Below is a small trained network, with its code and all its weights. Each question gives an input and a class and asks what happens when units are switched off, that is, made to give their printed mean instead of their output.

import numpy as np


def w(rows, s, z=0):
    codes = np.array(rows[::2]) - 128.0
    scale = np.full(codes.shape[1], s)
    scale[-1] = z or s
    return codes * scale


def norm(h):
    return h / np.sqrt((h * h).mean(-1, keepdims=True) + 1e-5)


def f(y):
    return y / 2 * (1 + np.tanh(0.7978845608 * (y + 0.044715 * y**3)))


def log_softmax(a):
    a = a - a.max(-1, keepdims=True)
    return a - np.log(np.exp(a).sum(-1, keepdims=True))


def net(x, mask):
    res = np.array(x, float).reshape(1, 2) / 4 @ E
    u = 0
    for l in range(3):
        y = f(norm(res) @ A[l][:, :-1].T + A[l][:, -1])
        res = res + np.where(mask[u : u + 12], y, B[l][:, -1]) @ B[l][:, :-1]
        u += 12
    return log_softmax(norm(res)[-1] @ U[:, :-1].T + U[:, -1])


A, B = {}, {}
E = w([
[226,97,5,164,109,49],'x0',
[196,163,145,98,65,229],'x1',
],0.0021)
A[0] = w([
[171,137,157,147,150,153,63],'L0N0',
[79,153,71,115,100,157,41],'L0N1',
[106,150,88,119,208,118,179],'L0N2',
[201,145,73,137,55,135,118],'L0N3',
[101,166,125,126,142,149,6],'L0N4',
[162,162,130,135,3,199,137],'L0N5',
[101,123,122,101,79,145,120],'L0N6',
[161,136,69,140,92,123,155],'L0N7',
[162,88,85,195,101,82,200],'L0N8',
[33,51,97,126,155,78,91],'L0N9',
[96,142,200,41,224,154,182],'L0N10',
[159,54,127,104,173,135,108],'L0N11',
],0.0038,0.0011)
B[0] = w([
[119,72,140,107,198,159,118],'L0N0',
[127,103,120,126,161,146,108],'L0N1',
[196,188,177,87,153,158,161],'L0N2',
[129,173,80,183,72,149,193],'L0N3',
[97,106,85,172,99,116,110],'L0N4',
[138,56,48,99,253,128,224],'L0N5',
[97,130,63,143,215,100,133],'L0N6',
[86,177,89,139,82,154,165],'L0N7',
[61,193,234,144,99,170,210],'L0N8',
[179,102,72,23,139,181,206],'L0N9',
[130,187,78,225,52,129,250],'L0N10',
[113,137,131,115,68,190,125],'L0N11',
],0.0025,0.0021)
A[1] = w([
[89,64,142,117,115,43,70],'L1N0',
[113,60,153,101,160,56,1],'L1N1',
[116,89,168,105,171,11,57],'L1N2',
[195,122,140,125,46,188,120],'L1N3',
[253,106,103,157,99,125,165],'L1N4',
[186,104,99,95,151,92,159],'L1N5',
[200,105,77,176,93,54,52],'L1N6',
[71,149,40,162,130,120,61],'L1N7',
[61,74,85,240,171,96,49],'L1N8',
[72,76,145,135,108,31,81],'L1N9',
[153,188,104,136,74,140,134],'L1N10',
[150,223,157,18,81,131,76],'L1N11',
],0.0046,0.0022)
B[1] = w([
[152,151,113,75,175,215,127],'L1N0',
[146,154,133,91,157,175,100],'L1N1',
[141,157,73,33,151,190,179],'L1N2',
[123,84,92,42,195,113,224],'L1N3',
[53,175,192,68,158,146,254],'L1N4',
[85,186,152,146,113,174,172],'L1N5',
[63,133,166,184,56,75,209],'L1N6',
[179,75,133,189,178,148,150],'L1N7',
[165,25,159,193,172,162,121],'L1N8',
[172,145,113,52,143,215,157],'L1N9',
[174,61,144,126,181,141,230],'L1N10',
[136,53,113,255,180,150,188],'L1N11',
],0.0039,0.0015)
A[2] = w([
[36,181,246,183,104,110,97],'L2N0',
[149,146,144,217,98,176,77],'L2N1',
[100,144,196,174,66,188,152],'L2N2',
[151,187,120,118,31,102,190],'L2N3',
[111,178,231,104,117,129,156],'L2N4',
[168,95,110,6,175,133,251],'L2N5',
[192,115,84,44,153,225,32],'L2N6',
[119,121,151,109,190,217,202],'L2N7',
[25,178,218,197,93,174,57],'L2N8',
[86,153,238,232,61,62,142],'L2N9',
[163,37,176,213,234,148,64],'L2N10',
[67,199,128,177,41,3,112],'L2N11',
],0.004,0.0017)
B[2] = w([
[83,181,55,234,61,108,231],'L2N0',
[115,103,173,44,182,145,138],'L2N1',
[117,115,117,136,164,44,188],'L2N2',
[93,88,122,197,150,92,137],'L2N3',
[163,72,67,176,135,118,168],'L2N4',
[154,197,145,92,206,227,219],'L2N5',
[111,182,173,15,194,130,210],'L2N6',
[154,181,86,84,102,94,253],'L2N7',
[84,152,73,181,53,58,228],'L2N8',
[140,189,98,4,179,189,251],'L2N9',
[139,67,165,240,166,182,171],'L2N10',
[49,208,48,206,63,83,206],'L2N11',
],0.0037,0.0031)
U = w([
[68,230,44,206,43,42,253],'0',
[205,201,180,17,223,210,253],'1',
[214,28,219,233,223,204,161],'2',
[228,49,203,69,20,37,3],'3',
[208,36,254,85,39,33,3],'4',
],0.0053,0.0034)

Each question gives the input, the list of numbers given to net, and the class t.
The units are the neurons (one row each of A and B). Each row of codes is followed by its name. A weight is (code - 128) times the scale printed after its matrix; where a second scale follows, it is the last column's (A, B and U).
mask holds one flag per neuron, layer by layer. A switched-off neuron (its flag False) gives its mean, the last column of its row in B, instead of its output. The means were averaged over made-up inputs and are rounded, as every weight is.
A unit's drop is (log p(t) with every unit on - log p(t) with that unit switched off) / (log p(t) with every unit on - log p(t) with every unit switched off).
unit that matters most: the unit with the biggest drop
k most important neurons: the k neurons with the biggest drops, biggest first
top k neurons in layer l: the k neurons of layer l with the biggest drops, biggest first
drop of u: that unit's drop, to one decimal
input [3,-2], class 2: unit that matters most	L0N8
input [5,6], class 1: 2 most important neurons	L1N3; L0N10
input [3,2], class 2: 3 most important neurons	L1N10; L0N8; L1N7
input [-3,-2], class 2: 4 most important neurons	L0N8; L0N10; L1N6; L1N4
input [-3,0], class 2: top 2 neurons in layer 0	L0N10; L0N8
input [3,-4], class 1: 2 most important neurons	L0N10; L0N8
input [-1,3], class 2: top 4 neurons in layer 1	L1N6; L1N8; L1N2; L1N9
input [1,0], class 2: 4 most important neurons	L1N11; L1N10; L1N6; L0N10
input [2,-3], class 2: top 2 neurons in layer 0	L0N8; L0N5
input [-7,7], class 0: top 2 neurons in layer 1	L1N9; L1N2
input [1,-4], class 1: 2 most important neurons	L0N10; L0N3
input [3,-1], class 2: 3 most important neurons	L0N8; L1N10; L0N10
input [3,-3], class 2: drop of L0N10	1.0
input [2,1], class 2: drop of L0N8	0.0
input [1,-1], class 2: drop of L1N11	0.4
input [0,-4], class 1: unit that matters most	L0N3
